Known rows:
[ 11  -2  -1  10   9  -1   2   7   6  -5   0  11  -5  -5   1   0   2   2
  -5   0   1   0   7   2   3 -11   6  -9 -19]: q_880
[ 16   0   5   4   1  -1   3   2  -5   2  -4 -19  -6   3   4   6  -1   3
  -2   1   0   6  -7  -1 -11  24   7   1  -6]: q_729
[-14   1   5  -4   2   3  -8  -1   4  10   2 -10  -6   0  -1   4  -5  -3
   5   1  -1 -10   0  -3  -1   9  -2  10  -3]: q_257
[ 21  10   1  13   0  -7  23   4 -27   6 -10 -39 -18   1   2  13  -5  13
  -1   1   3   6 -14 -18  -5  24  11 -10   3]: q_106
[  7  -3  -9  -1   7  -6  -2  -7  -8 -10   4  12  -9   0 -10  -7  -5  13
  -5   0   4   8  13   8   2   7   5   8  -4]: q_352
[ 0 -6  0  5  1  3 -1 -3 -2 -4  1 -3  2  4  1 -1  4 -1  2 -1 -1  0 -1  4
 -6 -9  1  2 -4]: q_918
[ 1 -4 -2  4  3  1  3 -2 -3 -2  0 -3 -2  3  1  0  3  0  1 -2 -1  0 -3  5
 -7 -4  1  3 -5]: q_310
[  5  -5  -4   8   1   0   6  -3  -6  -8   1   6   4   3   1  -3   6   1
  -1  -1   0   2   2   1  -1 -23   2  -5  -5]: q_926
[  6  -4  -5   7   1   0   8  -3  -7  -7   0   3   4   3   1  -2   6   2
  -1  -1   0   3   0   1  -3 -17   2  -4  -4]: q_464
[ -3   3  -4   5   3  -2   7   1  -3   1   0   6  -3  -3   0   1  -1   3
  -1   1   1  -5   4  -9   9 -16   0  -6  -6]: q_625
[  4  -6  -5   8  -1   0   5  -4  -7  -9   1   7   9   4   1  -4   8   0
  -1  -1   0   3   3   0  -1 -28   2  -5  -5]: q_75
[-24  20   4 -60  12  15  27 -16  14   7  -2   2 113   6 -13   6 -40 -16
 -15  -4   2  27 -51  18  21 -23  21  -6   8]: q_760
[ 10  -5  -8   6  -4   1 -12  -2  -3   0  -1   5  -3   3   3  -4   4   5
  -1   1   1   7   0   2  12  -2   0  -7   5]: q_564
[-5  5  6  0 -5 -2 -3  6  6  3  0 -8  0 -7 -2  1 -5 -4  1  1  1 -8 10 -9
  7  0 -3 -1  4]: q_280
[ 8 -3  0 -1  1  0 -2  0  4  2  0  0  3  2  3  1  1 -1 -1  1 -1  4  0  3
 -6  9  0  4 -6]: q_749
[  6  -4  -7   6   1   0   8  -4  -7  -7   0   5   2   2   1  -2   6   3
  -1  -1   0   3  -1   1  -3 -17   1  -3  -5]: q_523
[ 2 -5 -1  4  3  2  2 -1 -4 -2  0 -6 -2  4  1  1  3  0  1 -2 -1  0 -4  5
 -7 -2  2  2 -4]: q_237

Facts:
q_237 Ψ [q_838]
q_220 Ψ [q_303 q_118]
q_236 Ψ [q_918 q_865 q_544]
q_310 Ψ [q_838]
q_610 Ψ [q_724 q_579 q_27 q_237]
q_679 Ψ [q_303 q_215 q_585]
q_54 Ψ [q_629 q_275 q_585]
q_416 Ψ [q_724 q_365]
q_206 Ψ [q_978 q_685]
q_783 Ψ [q_27 q_749]
q_671 Ψ [q_303 q_859 q_323 q_244]
q_55 Ψ [q_629]
q_911 Ψ [q_838 q_585]
q_501 Ψ [q_827]
q_837 Ψ [q_585]
q_496 Ψ [q_167 q_291]
q_579 Ψ [q_486]
q_729 Ψ [q_610 q_55]
q_749 Ψ [q_535]
q_142 Ψ [q_724 q_331]
q_521 Ψ [q_486]
q_75 Ψ [q_396]
q_493 Ψ [q_629 q_765]
q_426 Ψ [q_970 q_78]
q_291 Ψ [q_837 q_944]
q_331 Ψ [q_55 q_944]
q_983 Ψ [q_648]
q_311 Ψ [q_685 q_585]
q_918 Ψ [q_303 q_64]
q_531 Ψ [q_303]
q_926 Ψ [q_396 q_323]
q_381 Ψ [q_303 q_944 q_323]
q_629 Ψ [q_724 q_838 q_585]
q_564 Ψ [q_911 q_303 q_350 q_827]
q_706 Ψ [q_949 q_185 q_749 q_78]
q_219 Ψ [q_118]
q_823 Ψ [q_585]
q_349 Ψ [q_955]
q_996 Ψ [q_585]
q_24 Ψ [q_303 q_55 q_167]
q_215 Ψ [q_585]
q_544 Ψ [q_838 q_521 q_585]
q_508 Ψ [q_248 q_350]
q_504 Ψ [q_724 q_685]
q_464 Ψ [q_838 q_381 q_24 q_928]
q_771 Ψ [q_89]
q_89 Ψ [q_504]
q_4 Ψ [q_585]
q_760 Ψ [q_363]
q_93 Ψ [q_303 q_535]
q_949 Ψ [q_724 q_585]
q_840 Ψ [q_275 q_881 q_531]
q_928 Ψ [q_64]
q_185 Ψ [q_724]
q_407 Ψ [q_350]
q_625 Ψ [q_440 q_944]
q_877 Ψ [q_685]
q_827 Ψ [q_237 q_291]
q_607 Ψ [q_881]
q_106 Ψ [q_729 q_20]
q_229 Ψ [q_504]
q_995 Ψ [q_486]
q_755 Ψ [q_585]
q_880 Ψ [q_944 q_280 q_232]
q_40 Ψ [q_229]
q_800 Ψ [q_267]
q_685 Ψ [q_585]
q_162 Ψ [q_84 q_535]
q_228 Ψ [q_607]
q_838 Ψ [q_724]
q_156 Ψ [q_232]
q_287 Ψ [q_765]
q_626 Ψ [q_585]
q_978 Ψ [q_629 q_486 q_749 q_310]
q_186 Ψ [q_881 q_129]
q_280 Ψ [q_275 q_944 q_323]
q_155 Ψ [q_629 q_685 q_391]
q_78 Ψ [q_504]
q_955 Ψ [q_837 q_881 q_585]
q_523 Ψ [q_838 q_685 q_129 q_244]
q_23 Ψ [q_918]
q_724 Ψ [q_303 q_585]
q_352 Ψ [q_267 q_585]
q_130 Ψ [q_486 q_55]
q_84 Ψ [q_838 q_944 q_585]
q_750 Ψ [q_350 q_93]
q_118 Ψ [q_381]
q_248 Ψ [q_629]
q_414 Ψ [q_501]
q_865 Ψ [q_585]
q_592 Ψ [q_220 q_496]
q_129 Ψ [q_629 q_881 q_280]
q_751 Ψ [q_504 q_944]
q_965 Ψ [q_185 q_371 q_521 q_414 q_585]
q_391 Ψ [q_585 q_257]
q_946 Ψ [q_724 q_996 q_585]
q_785 Ψ [q_881]
q_365 Ψ [q_859 q_995]
q_396 Ψ [q_303 q_881]
q_944 Ψ [q_724 q_585]
q_514 Ψ [q_40]
q_143 Ψ [q_275 q_995]
q_991 Ψ [q_949 q_287 q_291]
{q_267 q_679 q_142 q_916 q_765 q_275 q_508 q_978 q_955 q_350 q_859} κ e
{q_237 q_220 q_236 q_310 q_610 q_881 q_783 q_501 q_837 q_496 q_167 q_521 q_75 q_426 q_983 q_311 q_918 q_926 q_371 q_621 q_215 q_464 q_4 q_949 q_840 q_928 q_827 q_229 q_40 q_800 q_685 q_287 q_626 q_585 q_523 q_130 q_84 q_118 q_20 q_244 q_785 q_363 q_365 q_303} κ a
{q_54 q_206 q_55 q_729 q_749 q_493 q_349 q_996 q_339 q_771 q_760 q_185 q_880 q_228 q_155 q_352 q_750 q_414 q_751 q_391 q_946 q_396} κ b
{q_416 q_64 q_671 q_564 q_706 q_823 q_987 q_440 q_877 q_23 q_724 q_865 q_592 q_143} κ g
{q_27 q_331 q_24 q_544 q_93 q_995 q_312 q_156 q_280 q_965 q_514} κ f
{q_911 q_579 q_291 q_89 q_323 q_407 q_625 q_607 q_106 q_755 q_162 q_838 q_186 q_535 q_257 q_944 q_883 q_991} κ c
{q_554 q_531 q_381 q_629 q_219 q_504 q_648 q_78 q_248 q_129 q_970 q_232 q_486} κ d

Rows:
No name comes twice in this set of rows, the named rows included.
[ -2   1  -4   5  -3  -2   5  -3  -5  -1   1   4   7   1   1  -2   2   3
   0   2   1  -3   5 -12   9 -23  -2  -5  -1] => q_186
[ -6  -6   5   2   5   5  -6  -1   3   4   2  -9  -6   3   1   3   0  -5
   4  -2  -3  -4  -4  10 -11  10   0  10  -5] => q_371
[ -2  15 -21   0   8  -4  28  10  12  30  -5  16  -5 -11  -1   0  -4  -9
   1  -4  -8   1  -3  25  -7  37 -29  11  11] => q_970
[ -9   7 -10 -13   3  -2  10  -2   3   9  -3  13 -10  -6   2   2  -1   4
   0   0  -1  -4 -13  -7  -3   8  -8   0   0] => q_89
[ 4 -3  0  5  3  2  5 -1 -6 -1 -1 -9 -6  3  1  3  2  0  1 -2 -1  1 -6  3
 -9  4  3  2 -4] => q_610
[  9  -3 -10   1  -3  -1  -9  -2  -2   0  -1  10  -6   2   2  -5   4   6
  -2   0   1   8  -2   3  12   1  -1  -8   6] => q_877
[  3   3  -7   5  -6  -4   9  -5  -9   1  -1  -1  11   3   1  -1   2   3
   0   2   1   1   4 -13   8 -19  -2  -4   3] => q_407
[ 10  -3 -14   1  -1  -1  -5  -1  -1   4  -2  10  -7   1   3  -4   3   5
  -2   0   0   9  -3   5  10   5  -3  -6   6] => q_706
[ 20   3  13  12   7   1  13   8 -24   8 -10 -61 -33   4   3  20  -6   7
   2  -2   0   6 -26   0 -25  56  18   1  -3] => q_20
[ -6  -7   6   0   6   8 -28   7  14   9   2  -3 -20  -1   2   2  -3  -3
   3   0  -2  -5  -2  12   7  20   2   2  -6] => q_440
[-11  -2   4   1  -5   2  -7  -4   2   1   3   1  10   3   2   0   1  -3
   3   2   0  -8   7 -11   8 -23  -2   0  -2] => q_607

Now the same things, written a new way:
Known rows:
[  6 -19 -29  33  -3 -14  27 -37 -27  41 -24   2  -9 -18 -27  56  10  34
  -5   1 -26 -25 -34   3  32  -5   5  41   3 -51  16]: q_521
[ 16  -4 -32  -2  26  -8  21 -21 -30   7 -38   1   9   8 -27  70  13 -29
 -39  15 -29  26 -25   5   9  17  -7  -9  -5 -48  -3]: q_244
[-13 -17 -32  10  24 -14  18 -35 -28   7 -35   3  -4 -15  -8  45 -14  -7
 -36  13 -19 -16 -28  15  10   5  -6 -10   0 -41 -44]: q_523
[ -8 -18 -31   5  17   0  22 -35 -29   8 -38   6  -1 -12 -14  44   0 -16
 -36  -1 -24 -23 -46   2   9   4  -4 -12   1 -46 -41]: q_827
[ -9 -16 -30  12   7  22  20 -37 -27   6 -37   6   4 -17  -6  47 -17  11
 -40  23 -26 -20 -44  24   9  18  -7 -20   7 -48 -52]: q_237
[ -3 -16 -31  -2  13 -11  26 -35 -30   7 -39   1   2 -13  -4  44  -5 -25
 -37  -1 -27 -28 -45   1  12   6  -7 -15  -5 -52 -22]: q_118
[ -6 -17 -25 -19  -2  -9  44 -37 -24  16 -41   0   7   7  21  33 -15 -34
 -41   1 -28 -26 -43   3  11  19 -12 -25  -4 -53 -52]: q_381
[ -5 -18 -31   7  10   1  22 -36 -30   7 -35   5   3 -15  -6  45 -12 -10
 -39   2 -26 -23 -45   5   8  10  -6 -16  -1 -50 -48]: q_464
[ 22 -16 -30  -5   8 -22  30 -36 -29  10 -40   3  17 -12  33  50 -18 -35
 -37   1 -27 -23 -34   2  10  15  -9 -22  -6 -54  18]: q_220
[ -5 -18 -33 -18  21 -21  18 -35 -25   8  18   2   4  -2  40  30 -17   8
 -33  42 -24 -24   3  54   9 -14   5  -7  -5 -32 -31]: q_949
[ 14  -3 -32  -6  26  -9  20 -21 -29   9 -39   1   7   6 -30  67  11 -27
 -38  13 -26  26 -25   4  10  16  -7  -8  -8 -47  -2]: q_621
[-10 -16 -24  10  -5   1  29 -37 -29  22 -40  -2  -8  -4 -14  32  -1 -23
 -24   0 -27 -20 -27   6  13   4 -11 -16  -5 -47 -49]: q_162
[ -6 -19 -30  -1  29 -19  17 -31 -22  11 -33   1  -8  -8 -15  44  -4 -18
 -20  -1 -23 -20 -37   0  11  -2  -4  -1  -4 -40 -11]: q_40
[ 17 -19 -26  -4  -5 -20  38 -36 -28  25 -39   0   6 -10  32  45 -17 -36
 -33   0 -28 -25 -24   2   9  22 -12 -24  -5 -52  -5]: q_93
[-10 -17 -23  35  29 -17  42 -37  46   6 -36   2  -2   7   4  27  -2 -34
 -29   9 -20   0  61  27  19  -5  -9 -24  -6 -21 -43]: q_607
[ -7 -20   6  -6  -3   6  20 -27 -24  13 -25   7 -10   9  -2  26   6 -12
 -13  -2 -26 -19 -45   1  10  46 -12 -17   4  17 -45]: q_751
[ -4 -19 -31   0  26 -17  19 -31 -25  10 -34   2  -8  -9 -14  47  -3 -16
 -27   1 -22 -19 -35   3   7   0  -4  -3  -4 -43 -14]: q_426

Rows:
No name comes twice in this set of rows, the named rows included.
[-12 -18 -21  -1  -4  32  31 -36 -28  12 -39  -1  -5  12 -17  27   7 -26
 -34  -1 -27 -18 -45   2  11   3 -11 -23  -1 -31 -53] => q_625
[  1 -18 -32  28   4 -14  28 -37 -25  30 -32   4 -10 -16 -24  55   6  17
 -17   1 -28 -24 -37   2  23   1   1  24   1 -51  -1] => q_130

The same things again, as new rows of numbers:
Known rows:
[-12   1  25 -11  46  -3 -21  26  19  12   5   4 -15 -15  30]: q_996
[  9  35  -9  -9 -19  10  20  -1  -8  15   0 -25 -14  11 -11]: q_331
[ 20  -8 -20 -10  -5 -31  29  33   2   7   1 -15  11   3  52]: q_944
[ 24  30   6 -11  17  -6 -12  29  24  16   4 -24   2  -8   4]: q_629
[-29  -4  38  -5   0  19  -4 -13 -39   5 -25  -9  -6   0 -37]: q_750
[ 26  -6  -9 -12  13 -60  40  38  22   0  -6 -21  22 -12  48]: q_838
[-14   8 -13  22  19   2   5 -18  26   4  45  20   6 -18  24]: q_229
[-13  -4   1  10  35 -36 -12  14  31  -7  -5   4  12 -30  22]: q_371
[  9  45   6  14  34   2  23   9  40  16  38  23  13  -7 -13]: q_78
[-25 -10   1 -13  29  -5 -36   3   3 -23   6 -11 -44 -11  20]: q_4
[  8  -4 -22   7  34 -35 -20  27  52 -12  21  -1  15 -22  60]: q_685
[ 41  -2   3  -3 -18 -15 -10  31  21  -1 -26  25  29   0 -42]: q_64
[ -3 -14 -20 -10  -5  37 -20 -31 -34 -10  11 -38 -30  19  19]: q_523
[ 50  23 -13   5  28 -30  -4  31  59  10   6 -19  19   4  -3]: q_724
[ 41  22  -1  -6 -16   8  -2  41  17  19  27  32  39   3  14]: q_232
[-21   6   1  23  -7  -2   9 -37  -8   8  -6 -62  -5 -10 -24]: q_610
[-14 -32   1   1 -13 -11 -20   7 -10 -13 -33  -4  17 -15   1]: q_918

Rows:
No name comes twice in this set of rows, the named rows included.
[  1  14  24  15   0  -4  28   8  25   2  15 100  41 -19 -37] => q_648
[-26   2  -7 -18   0  14 -34 -15 -20 -17 -26 -17 -49  11 -20] => q_679
[-30  32  16 -21  27  13  21 -16 -25 -22  -8 -20 -60  19 -27] => q_965
[ -7   6 -15  14  -5 -20  62 -10  -4   1  -2 -41  14   6   1] => q_579
[ 20 -23 -22   2 -20 -17 -24  22  14  16   8  -8  46  -8  35] => q_244
[  1   6 -14  -1  15 -41 -22  29  54 -24  -2  47   4 -14  17] => q_267
[ -1  13 -16  13  -2 -31 -11  20  44  -2  -3  27   8  -9   8] => q_765
[ -7  -1 -19 -10 -11  17 -41   4   0 -18  -6   5 -30  20   8] => q_955
[ 14   8   9 -14  -9  14 -16 -21 -32 -26 -33 -27 -42  22 -69] => q_564
[-21   0  -4 -28  32 -29  25   6 -13 -48   5   0 -47  14  27] => q_755
[ 20   6  -3  17  -9  -1  24  -5  11 -20   7  75  20   9 -50] => q_987
[-23  15  19  19  25  27  15 -24   4  27  45  27  -9  -5   5] => q_771
[  2 -25  -3  12 -29 -19  -9  16  13   7 -25 -11  49 -27   2] => q_167
[-23   3  39  -2  32  -9  -4   1  15  13  -9  10   6 -17  -6] => q_414

